Here is a tiny trained network, its code and every weight. The questions are about switching its units off for an input and a class, where a switched-off unit gives its printed mean instead of its output.

import numpy as np


def w(rows, s, z=0):
    codes = np.array(rows[::2]) - 128.0
    scale = np.full(codes.shape[1], s)
    scale[-1] = z or s
    return codes * scale


def f(y):
    return np.maximum(y, 0)


def log_softmax(a):
    a = a - a.max(-1, keepdims=True)
    return a - np.log(np.exp(a).sum(-1, keepdims=True))


def net(x, mask):
    res = np.array(x, float).reshape(1, 4) / 4 @ E
    y = f(res @ A[0][:, :-1].T + A[0][:, -1])
    res = res + np.where(mask, y, B[0][:, -1]) @ B[0][:, :-1]
    return log_softmax(res[-1] @ U[:, :-1].T + U[:, -1])


A, B = {}, {}
E = w([
[135,29,92,142],'x0',
[67,226,28,2],'x1',
[197,213,126,158],'x2',
[253,75,78,52],'x3',
],0.0077)
A[0] = w([
[183,148,80,142,102],'neuron 0',
[131,144,99,82,99],'neuron 1',
[206,74,105,145,252],'neuron 2',
[155,221,110,146,84],'neuron 3',
[114,134,35,66,225],'neuron 4',
[128,250,157,135,176],'neuron 5',
[183,120,151,185,227],'neuron 6',
],0.014,0.0041)
B[0] = w([
[63,136,55,107,161],'neuron 0',
[189,142,174,187,179],'neuron 1',
[28,72,132,6,218],'neuron 2',
[72,165,72,111,191],'neuron 3',
[152,223,78,127,254],'neuron 4',
[96,188,56,108,242],'neuron 5',
[167,132,223,79,213],'neuron 6',
],0.012,0.011)
U = w([
[71,111,137,250,162],'0',
[35,181,71,96,57],'1',
[118,83,195,101,255],'2',
[170,216,153,160,160],'3',
],0.012,0.00083)

Each question gives the input, the list of numbers given to net, and the class t.
The units are the neurons (one row each of A and B). Each row of codes is followed by its name. A weight is (code - 128) times the scale printed after its matrix; where a second scale follows, it is the last column's (A, B and U).
mask holds one flag per neuron, in row order. A switched-off neuron (its flag False) gives its mean, the last column of its row in B, instead of its output. The means were averaged over made-up inputs and are rounded, as every weight is.
A unit's drop is (log p(t) with every unit on - log p(t) with that unit switched off) / (log p(t) with every unit on - log p(t) with every unit switched off).
The circuit of an input: a set's keep is (log p(t) with only the set's units on - log p(t) with every unit switched off) / (log p(t) with every unit on - log p(t) with every unit switched off). Starting from all 7 units, units are removed one at a time, each time the one whose removal leaves the highest keep (on an exact tie, the one counted first), for as long as the keep stays at least 0.8.
units of the circuit, in order: the units of the circuit, biggest drop first
unit that matters most: the unit with the biggest drop
k most important neurons: the k neurons with the biggest drops, biggest first
drop when u is switched off: that unit's drop, to one decimal
input [6,-3,5,-6], class 2: units of the circuit, in order -> [neuron 4; neuron 6]
input [-5,-5,7,-1], class 1: 3 most important neurons -> [neuron 5; neuron 3; neuron 1]
input [-5,-4,0,-4], class 3: 4 most important neurons -> [neuron 2; neuron 6; neuron 0; neuron 3]
input [-3,-1,-7,0], class 0: units of the circuit, in order -> [neuron 2; neuron 5; neuron 4]
input [6,7,-6,1], class 3: 2 most important neurons -> [neuron 2; neuron 1]
input [2,-1,-6,-7], class 0: units of the circuit, in order -> [neuron 2; neuron 5]
input [5,0,6,-4], class 3: units of the circuit, in order -> [neuron 2]
input [-2,-3,3,3], class 2: units of the circuit, in order -> [neuron 4; neuron 5]
input [8,2,3,-6], class 0: 2 most important neurons -> [neuron 2; neuron 5]
input [3,-4,5,-7], class 3: 2 most important neurons -> [neuron 2; neuron 6]
input [3,-2,1,-3], class 2: units of the circuit, in order -> [neuron 4; neuron 5]
input [3,-2,-2,-7], class 0: units of the circuit, in order -> [neuron 2; neuron 4]
input [-7,-2,-2,7], class 2: 3 most important neurons -> [neuron 5; neuron 4; neuron 3]
input [6,-4,-6,-8], class 0: units of the circuit, in order -> [neuron 2]
input [5,6,-4,1], class 3: 3 most important neurons -> [neuron 2; neuron 1; neuron 5]
input [-5,4,-6,1], class 3: 3 most important neurons -> [neuron 2; neuron 1; neuron 3]
input [0,6,-8,3], class 3: drop when neuron 1 is switched off -> 0.2
input [-8,-6,-5,-5], class 0: drop when neuron 4 is switched off -> 0.7
input [3,0,-2,-6], class 0: drop when neuron 5 is switched off -> 0.2
input [-1,6,-5,6], class 3: unit that matters most -> neuron 1
